Here is a tiny trained network, its code and every weight. The questions are about switching its units off for an input and a class, where a switched-off unit gives its printed mean instead of its output.

import numpy as np


def w(rows, s, z=0):
    codes = np.array(rows[::2]) - 128.0
    scale = np.full(codes.shape[1], s)
    scale[-1] = z or s
    return codes * scale


def norm(h):
    return h / np.sqrt((h * h).mean(-1, keepdims=True) + 1e-5)


def f(y):
    return y / 2 * (1 + np.tanh(0.7978845608 * (y + 0.044715 * y**3)))


def log_softmax(a):
    a = a - a.max(-1, keepdims=True)
    return a - np.log(np.exp(a).sum(-1, keepdims=True))


def net(x, mask):
    res = np.array(x, float).reshape(1, 6) / 4 @ E
    u = 0
    for l in range(3):
        y = f(norm(res) @ A[l][:, :-1].T + A[l][:, -1])
        res = res + np.where(mask[u : u + 4], y, B[l][:, -1]) @ B[l][:, :-1]
        u += 4
    return log_softmax(norm(res)[-1] @ U[:, :-1].T + U[:, -1])


A, B = {}, {}
E = w([
[186,187,156,173,145,184,184,26],'x0',
[148,145,52,249,224,195,80,150],'x1',
[132,123,132,132,126,126,126,129],'x2',
[126,127,130,128,127,129,123,123],'x3',
[124,120,130,131,135,122,126,122],'x4',
[131,128,127,129,132,128,132,130],'x5',
],0.0017)
A[0] = w([
[164,177,213,70,77,139,240,6,11],'L0N1',
[166,192,162,58,30,138,152,125,230],'L0N2',
[169,186,218,81,78,163,246,2,6],'L0N3',
[95,80,187,18,16,68,125,185,87],'L0N4',
],0.0025,0.0023)
B[0] = w([
[172,160,126,130,67,58,5,204,207],'L0N1',
[81,71,134,122,200,91,151,95,238],'L0N2',
[186,184,160,92,66,41,5,195,213],'L0N3',
[150,141,144,153,201,180,212,66,254],'L0N4',
],0.0025,0.0021)
A[1] = w([
[77,75,113,66,89,70,68,221,251],'L1N1',
[77,87,36,194,180,168,75,225,8],'L1N2',
[177,190,98,189,127,199,95,47,77],'L1N3',
[35,21,170,48,203,100,254,60,48],'L1N4',
],0.0033,0.0017)
B[1] = w([
[200,208,152,169,155,185,167,49,253],'L1N1',
[94,68,162,77,16,28,54,164,232],'L1N2',
[117,158,160,122,193,148,220,96,176],'L1N3',
[107,104,218,105,235,73,214,253,250],'L1N4',
],0.003,0.0028)
A[2] = w([
[21,15,31,85,8,94,12,210,93],'L2N1',
[118,192,51,187,192,252,223,28,4],'L2N2',
[92,181,49,195,196,253,221,25,13],'L2N3',
[101,69,185,34,68,49,194,73,90],'L2N4',
],0.0036,0.0032)
B[2] = w([
[84,93,47,255,171,70,51,214,252],'L2N1',
[231,220,37,238,226,228,179,91,182],'L2N2',
[238,231,79,230,213,198,185,97,185],'L2N3',
[130,148,17,237,143,205,54,141,159],'L2N4',
],0.0036,0.0035)
U = w([
[5,4,252,9,253,4,253,250,252],'0',
[253,252,253,6,4,6,5,4,252],'1',
[2,10,5,6,6,252,187,6,4],'2',
[4,6,3,6,6,249,188,5,4],'3',
[3,7,6,5,6,252,187,3,4],'4',
[6,4,5,6,5,251,189,6,4],'5',
[6,5,5,253,158,6,6,252,252],'6',
[251,253,2,255,249,253,213,2,251],'7',
],0.0036)

Each question gives the input, the list of numbers given to net, and the class t.
The units are the neurons (one row each of A and B). Each row of codes is followed by its name. A weight is (code - 128) times the scale printed after its matrix; where a second scale follows, it is the last column's (A, B and U).
mask holds one flag per neuron, layer by layer. A switched-off neuron (its flag False) gives its mean, the last column of its row in B, instead of its output. The means were averaged over made-up inputs and are rounded, as every weight is.
A unit's drop is (log p(t) with every unit on - log p(t) with that unit switched off) / (log p(t) with every unit on - log p(t) with every unit switched off).
k most important neurons: the k neurons with the biggest drops, biggest first
k most important neurons of layer l: the k neurons of layer l with the biggest drops, biggest first
drop when u is switched off: that unit's drop, to one decimal
input [0,5,3,8,-6,-3], class 6: 3 most important neurons	(L1N1 L0N4 L1N2)
input [0,-3,2,-3,3,-8], class 0: 4 most important neurons	(L0N4 L0N2 L1N4 L2N1)
input [0,6,-5,-8,-1,-6], class 6: 4 most important neurons	(L0N4 L1N2 L1N1 L1N4)
input [1,0,2,8,6,2], class 1: 4 most important neurons	(L0N3 L0N4 L0N1 L1N3)
input [0,4,7,2,-5,1], class 6: most important neuron	(L1N1)
input [0,-3,-6,1,5,-5], class 0: 2 most important neurons	(L0N4 L0N2)
input [0,4,-1,-8,-6,0], class 6: 2 most important neurons of layer 1	(L1N1 L1N2)
input [-3,-3,-7,5,-5,8], class 0: drop when L1N4 is switched off	1.0
input [4,-3,-4,-8,2,-1], class 1: drop when L2N4 is switched off	0.0
input [-3,-2,-3,6,7,-7], class 0: drop when L1N4 is switched off	0.9
input [-3,-2,4,5,-7,-3], class 0: drop when L1N4 is switched off	1.0
